Small tables with named rows and columns. After each table, cells are looked up by row and column.

fef =
	lol	nos
labu	95	145
rufe	180	65
komapaz	93	152
pazade	94	153
kog	93	153
domipa	99	154
vol	35	208
gez	65	181
vazo	95	156
mekob	65	177

domipa, lol: 99
kog, lol: 93
rufe, nos: 65
domipa, nos: 154
kog, nos: 153
vol, lol: 35
vazo, nos: 156
pazade, nos: 153
gez, lol: 65
komapaz, lol: 93
rufe, lol: 180
labu, lol: 95
pazade, lol: 94
vazo, lol: 95
mekob, nos: 177
komapaz, nos: 152
gez, nos: 181
vol, nos: 208
labu, nos: 145

ton
|  | tun | tovila | donev | bivuti | miref | savu | mifilut |
|---|---|---|---|---|---|---|---|
| rigi | 77 | 36 | 96 | 6 | 14 | 70 | 7 |
| dufo | 51 | 43 | 26 | 78 | 59 | 45 | 74 |
| vev | 29 | 58 | 46 | 71 | 70 | 60 | 68 |
| sed | 40 | 83 | 59 | 48 | 71 | 40 | 64 |
| gidila | 70 | 35 | 84 | 26 | 33 | 83 | 8 |
| vaveb | 64 | 48 | 42 | 57 | 43 | 48 | 63 |
| tad | 61 | 68 | 63 | 36 | 43 | 53 | 49 |

What is the miref of gidila in ton?
33
What is the donev of vaveb in ton?
42
What is the donev of vev in ton?
46
What is the miref of dufo in ton?
59
What is the donev of gidila in ton?
84
What is the savu of vaveb in ton?
48
What is the tun of tad in ton?
61
What is the bivuti of sed in ton?
48
What is the tovila of vev in ton?
58
What is the tun of dufo in ton?
51
What is the miref of vev in ton?
70
What is the savu of vev in ton?
60
What is the donev of dufo in ton?
26
What is the savu of tad in ton?
53
What is the bivuti of vev in ton?
71

Table gida
         goneka  nud  vinika  saribo  bag  duluz  zaped
zizufa      132  161     142      76  212    199     76
vesor       141   86     157      67  230    146    116
paboz       161  106     150     143  137    112     87
zinuro       82  155     192     124   82    168    122
sosoten     126  132     118     203  199    141    108
mev         137  177     129     134  221     96     58
gub         179  123      96     180   97    118    218
totiro      159   62     227     235   94    113    182
tureku      105   75     103     160  164    158    180
katuded      73  181     154     200  137    135    117
panu        139  211     227     215  194    120    121
gofog       157  220     136     178   80    122     66
geni        149  109     131     230  176    219    235

zaped of paboz is 87
saribo of vesor is 67
vinika of paboz is 150
nud of tureku is 75
bag of tureku is 164
bag of zizufa is 212
saribo of gub is 180
duluz of geni is 219
vinika of geni is 131
vinika of gofog is 136
goneka of mev is 137
zaped of geni is 235
saribo of geni is 230
vinika of tureku is 103
bag of geni is 176
saribo of katuded is 200
nud of zizufa is 161

kotim:
columns: pon, sadom, fazite, zozaz, gasig
tem: [118, 168, 171, 163, 217]
koforo: [103, 229, 167, 124, 189]
mon: [169, 173, 108, 117, 252]
rogadi: [72, 153, 190, 137, 200]
loven: [43, 185, 103, 178, 104]
nikuzat: [163, 100, 139, 160, 148]
zekubem: [110, 182, 151, 142, 162]
tudisik: [185, 167, 201, 159, 167]
nimube: [189, 71, 99, 204, 124]
dem: [44, 204, 153, 143, 187]
nek: [160, 153, 193, 120, 124]

What is the fazite of loven in kotim? 103
What is the fazite of dem in kotim? 153
What is the fazite of tem in kotim? 171
What is the fazite of rogadi in kotim? 190
What is the pon of nikuzat in kotim? 163
What is the fazite of tudisik in kotim? 201
What is the gasig of mon in kotim? 252
What is the sadom of nek in kotim? 153
What is the zozaz of mon in kotim? 117
What is the zozaz of tem in kotim? 163
Which row has the largest fazite? tudisik

Table feli
fields: fififi, guse, dusude, tomo, lep, dor
vig: [430, 790, 364, 454, 624, 517]
tubimob: [616, 858, 645, 691, 499, 636]
tesev: [201, 363, 515, 210, 525, 169]
tilalub: [687, 49, 389, 652, 144, 679]
nutaban: [653, 190, 520, 667, 266, 693]
zuf: [396, 50, 209, 267, 325, 333]
renuv: [713, 779, 674, 718, 325, 691]

What is the lep of tubimob in feli?
499
What is the lep of nutaban in feli?
266
What is the guse of zuf in feli?
50
What is the tomo of nutaban in feli?
667
What is the dusude of tubimob in feli?
645
What is the guse of nutaban in feli?
190
Which row has the largest tomo? renuv

